Below are the code and all the weights of a small trained network. Each question names an input and a target symbol and asks about switching units off, where a switched-off unit gives its printed mean instead of its output.

import numpy as np


def w(rows, s, z=0):
    codes = np.array(rows[::2]) - 128.0
    scale = np.full(codes.shape[1], s)
    scale[-1] = z or s
    return codes * scale


def norm(h):
    return h / np.sqrt((h * h).mean(-1, keepdims=True) + 1e-5)


def f(y):
    return y / 2 * (1 + np.tanh(0.7978845608 * (y + 0.044715 * y**3)))


def softmax(a):
    e = np.exp(a - a.max(-1, keepdims=True))
    return e / e.sum(-1, keepdims=True)


def log_softmax(a):
    a = a - a.max(-1, keepdims=True)
    return a - np.log(np.exp(a).sum(-1, keepdims=True))


def net(x, mask):
    ids = ['βγεημξπτψω'.index(c) for c in x.split()]
    T = len(ids)
    res = E[ids] + P[:T]
    u = 0
    for l in range(2):
        r = norm(res)
        for j in range(2):
            rows = slice(3 * j, 3 * j + 3)
            q, k, v = (r @ M[l][rows].T for M in (Q, K, V))
            z = softmax(np.where(np.tri(T) > 0, q @ k.T / 3**0.5, -1e9)) @ v
            o = O[l][rows]
            res = res + np.where(mask[u + j], z, o[:, -1]) @ o[:, :-1]
        u += 2
        y = f(norm(res) @ A[l][:, :-1].T + A[l][:, -1])
        res = res + np.where(mask[u : u + 12], y, B[l][:, -1]) @ B[l][:, :-1]
        u += 12
    return log_softmax(norm(res)[-1] @ U[:, :-1].T + U[:, -1])


Q, K, V, O, A, B = {}, {}, {}, {}, {}, {}
E = w([
[142,88,136,133,76,210,79,59],'β',
[7,117,183,147,113,117,53,29],'γ',
[204,187,80,115,68,183,96,122],'ε',
[149,101,189,201,33,32,72,67],'η',
[146,153,83,101,199,78,86,145],'μ',
[127,141,67,176,107,60,62,186],'ξ',
[86,164,162,88,48,182,56,131],'π',
[222,175,142,69,114,168,164,131],'τ',
[16,128,119,32,151,95,99,247],'ψ',
[101,221,108,51,205,176,118,63],'ω',
],0.014)
P = w([
[112,64,60,69,63,1,176,97],'0',
[158,80,88,23,106,54,123,166],'1',
[114,144,124,158,94,71,165,74],'2',
[178,116,122,51,129,103,102,207],'3',
[129,175,148,184,131,104,153,98],'4',
[179,135,159,69,170,175,77,212],'5',
[143,194,175,212,161,139,157,132],'6',
[191,177,181,100,174,183,62,222],'7',
[153,188,171,222,182,168,154,122],'8',
],0.0082)
Q[0] = w([
[123,54,117,109,193,101,166,153],'0.h1',
[103,105,142,51,111,101,97,162],'0.h1',
[162,127,142,114,136,105,49,175],'0.h1',
[120,143,186,100,142,136,91,151],'0.h2',
[109,70,121,137,144,107,246,152],'0.h2',
[160,136,120,92,118,135,94,148],'0.h2',
],0.012)
K[0] = w([
[110,90,52,85,117,79,204,103],'0.h1',
[108,207,136,93,82,90,142,152],'0.h1',
[136,136,169,179,201,86,69,229],'0.h1',
[151,123,172,132,142,197,145,203],'0.h2',
[112,1,52,128,91,116,196,66],'0.h2',
[127,106,251,118,200,165,173,147],'0.h2',
],0.0089)
V[0] = w([
[171,61,211,156,111,165,98,69],'0.h1',
[190,43,224,170,124,43,2,180],'0.h1',
[127,35,135,80,156,81,97,66],'0.h1',
[145,130,47,224,165,110,52,131],'0.h2',
[198,109,247,139,153,251,120,149],'0.h2',
[131,203,159,127,93,185,8,123],'0.h2',
],0.006)
O[0] = w([
[69,17,28,128,163,214,205,60,123],'0.h1',
[175,113,158,149,48,238,152,189,198],'0.h1',
[127,220,231,139,73,110,118,115,140],'0.h1',
[82,201,123,235,218,93,25,124,102],'0.h2',
[143,158,129,146,157,70,208,194,97],'0.h2',
[26,119,2,110,78,140,81,83,255],'0.h2',
],0.0057,0.0049)
A[0] = w([
[129,190,142,94,99,208,97,140,54],'0.n1',
[107,229,111,150,211,116,143,74,14],'0.n2',
[50,88,94,147,123,181,98,115,103],'0.n3',
[153,68,187,113,97,83,89,109,80],'0.n4',
[113,100,41,115,132,158,124,8,109],'0.n5',
[254,130,64,129,102,186,134,136,170],'0.n6',
[71,150,245,87,51,143,114,99,112],'0.n7',
[160,161,119,165,74,109,57,159,161],'0.n8',
[140,107,73,216,211,66,79,126,79],'0.n9',
[164,22,235,241,131,113,160,127,2],'0.n10',
[181,118,151,128,184,55,86,176,96],'0.n11',
[187,138,191,144,88,168,94,118,68],'0.n12',
],0.0075,0.003)
B[0] = w([
[52,53,90,194,197,82,84,71,192],'0.n1',
[179,121,109,37,177,167,107,101,140],'0.n2',
[154,234,98,132,115,188,124,140,190],'0.n3',
[107,146,86,107,128,181,95,102,151],'0.n4',
[131,222,167,94,39,69,176,171,236],'0.n5',
[174,197,254,170,81,126,84,129,255],'0.n6',
[133,125,140,83,164,169,128,146,204],'0.n7',
[74,95,135,78,138,191,121,48,226],'0.n8',
[103,153,174,226,130,161,22,128,135],'0.n9',
[145,81,27,75,203,170,167,28,132],'0.n10',
[157,100,138,127,27,187,126,42,150],'0.n11',
[142,144,96,88,172,65,55,195,159],'0.n12',
],0.0058,0.0063)
Q[1] = w([
[125,162,100,51,87,182,89,71],'1.h1',
[139,126,147,193,180,96,187,121],'1.h1',
[86,188,144,37,103,117,127,204],'1.h1',
[152,166,146,14,80,146,38,227],'1.h2',
[93,53,132,129,147,144,170,197],'1.h2',
[161,122,132,147,167,1,217,86],'1.h2',
],0.0096)
K[1] = w([
[95,95,45,150,185,176,133,90],'1.h1',
[192,133,232,135,100,87,176,168],'1.h1',
[96,192,71,106,158,143,138,179],'1.h1',
[116,212,72,140,236,142,192,217],'1.h2',
[195,183,138,91,162,1,168,147],'1.h2',
[102,127,156,70,58,89,105,38],'1.h2',
],0.0084)
V[1] = w([
[120,116,75,118,102,147,70,111],'1.h1',
[115,120,154,135,116,74,125,96],'1.h1',
[150,133,47,138,178,150,172,104],'1.h1',
[60,107,135,141,113,73,121,254],'1.h2',
[168,157,209,135,100,126,147,109],'1.h2',
[160,75,116,202,70,169,106,108],'1.h2',
],0.0094)
O[1] = w([
[185,77,107,130,181,104,213,152,253],'1.h1',
[121,79,189,166,110,98,118,103,143],'1.h1',
[210,85,140,8,95,141,100,50,13],'1.h1',
[43,66,225,134,44,72,136,197,76],'1.h2',
[66,91,106,207,255,105,241,130,176],'1.h2',
[91,10,109,209,64,39,101,34,120],'1.h2',
],0.0071,0.0066)
A[1] = w([
[84,107,148,125,108,125,122,33,121],'1.n1',
[132,150,84,187,144,157,116,156,165],'1.n2',
[123,254,23,109,73,177,76,185,141],'1.n3',
[241,139,198,118,167,89,206,131,124],'1.n4',
[142,120,71,79,37,131,76,146,80],'1.n5',
[76,171,121,87,160,123,70,185,142],'1.n6',
[209,135,160,167,162,145,179,181,157],'1.n7',
[60,98,176,93,182,143,125,188,144],'1.n8',
[225,131,96,142,120,88,75,212,6],'1.n9',
[145,136,48,164,181,126,109,65,137],'1.n10',
[139,123,177,141,227,114,16,107,52],'1.n11',
[176,68,127,200,80,75,107,115,137],'1.n12',
],0.0083,0.0017)
B[1] = w([
[141,149,133,127,143,187,118,152,150],'1.n1',
[143,169,159,112,123,115,127,86,183],'1.n2',
[118,100,136,131,149,74,120,87,254],'1.n3',
[87,119,117,160,180,124,121,155,159],'1.n4',
[72,98,90,108,129,91,191,103,149],'1.n5',
[196,107,132,130,106,143,166,118,172],'1.n6',
[112,112,122,102,171,110,174,106,166],'1.n7',
[168,93,154,150,131,98,114,160,156],'1.n8',
[65,94,121,82,131,182,148,150,149],'1.n9',
[166,132,181,134,96,117,153,174,200],'1.n10',
[105,153,10,157,87,119,159,176,161],'1.n11',
[115,83,134,102,188,149,78,111,160],'1.n12',
],0.011,0.0088)
U = w([
[179,135,141,161,38,187,228,115,82],'β',
[60,191,189,133,108,191,106,102,96],'γ',
[196,148,188,176,110,2,124,90,75],'ε',
[202,36,177,154,141,172,114,71,147],'η',
[188,169,44,180,97,112,130,190,92],'μ',
[73,95,102,168,149,129,37,141,163],'ξ',
[79,66,86,98,91,83,174,97,137],'π',
[111,76,121,172,223,128,215,150,113],'τ',
[179,114,203,110,49,125,141,202,252],'ψ',
[184,180,127,33,149,172,85,115,187],'ω',
],0.0071,0.003)

Each question gives the input, a string of symbols that net reads in full, and the target symbol t.
The units are the heads (3 rows each of Q, K, V and O) and the neurons (one row each of A and B). Each row of codes is followed by its name. A weight is (code - 128) times the scale printed after its matrix; where a second scale follows, it is the last column's (O, A, B and U).
mask holds one flag per unit, layer by layer, with each layer's heads first. A switched-off unit (its flag False) gives its mean, the last column of its rows in O or B, instead of its output. The means were averaged over made-up inputs and are rounded, as every weight is.
A unit's drop is (log p(t) with every unit on - log p(t) with that unit switched off) / (log p(t) with every unit on - log p(t) with every unit switched off).
most important unit: the unit with the biggest drop
top k neurons: the k neurons with the biggest drops, biggest first
k most important neurons of layer l: the k neurons of layer l with the biggest drops, biggest first
drop of u: that unit's drop, to one decimal
input γ ξ π β, target π: top neuron : [1.n5]
input π τ μ η π ω ε, target ω: top 2 neurons : [0.n6, 0.n5]
input β ψ ξ μ, target ψ: top 2 neurons : [0.n6, 0.n8]
input τ μ η β, target μ: 2 most important neurons of layer 1 : [1.n11, 1.n3]
input γ ω β ω β π π, target π: 2 most important neurons of layer 1 : [1.n3, 1.n5]
input β γ ξ μ, target ξ: top 2 neurons : [0.n11, 1.n12]
input β ε ε γ, target ε: top 2 neurons : [0.n3, 1.n6]
input π τ ψ ε ε ξ ω ψ, target ω: 2 most important neurons of layer 0 : [0.n11, 0.n2]
input β μ μ η, target μ: top 2 neurons : [1.n11, 0.n12]
input π ε ε ε γ β ε β τ, target τ: top 2 neurons : [1.n4, 1.n7]
input ψ β ε η τ ε ξ ε, target ξ: 2 most important neurons of layer 0 : [0.n6, 0.n1]
input η β ε η μ ψ ε η, target ψ: top 2 neurons : [0.n6, 0.n12]
input μ η ψ β η η, target η: top 2 neurons : [0.n10, 0.n5]
input ω ψ τ ε ψ ε η η ε, target η: most important unit : 0.h1
input ω γ ω ω γ β ω μ, target ω: top 3 neurons : [0.n11, 0.n6, 0.n8]
input β τ ε π, target τ: top 2 neurons : [0.n1, 0.n8]
input ψ β π β ξ β, target ξ: 2 most important neurons of layer 1 : [1.n12, 1.n6]
input γ ε τ ε ω ψ ε ε, target ψ: 2 most important neurons of layer 0 : [0.n6, 0.n5]
input ω ψ β μ, target ψ: top 2 neurons : [0.n5, 0.n6]
input ξ ξ ε π μ γ ε ε, target ε: most important unit : 0.h2
input ω ψ ε ω β γ, target ω: 2 most important neurons of layer 0 : [0.n6, 0.n7]
input μ η ω β β ε τ ξ, target τ: 2 most important neurons of layer 1 : [1.n7, 1.n9]
input ω β β τ, target τ: top 3 neurons : [1.n4, 1.n7, 0.n5]
input ω β γ π β β ε β, target ε: 2 most important neurons of layer 0 : [0.n5, 0.n3]
input μ ψ τ ε β μ μ β, target μ: top 2 neurons : [1.n11, 0.n12]
input π ω τ ψ ε γ, target ψ: 2 most important neurons of layer 1 : [1.n6, 1.n8]
input γ ω β ψ γ ε μ, target μ: most important unit : 1.n11
input ξ ξ ω ε, target ω: 2 most important neurons of layer 1 : [1.n9, 1.n3]
input β γ β ψ μ ε μ ξ, target ξ: drop of 1.n5 : 0.0
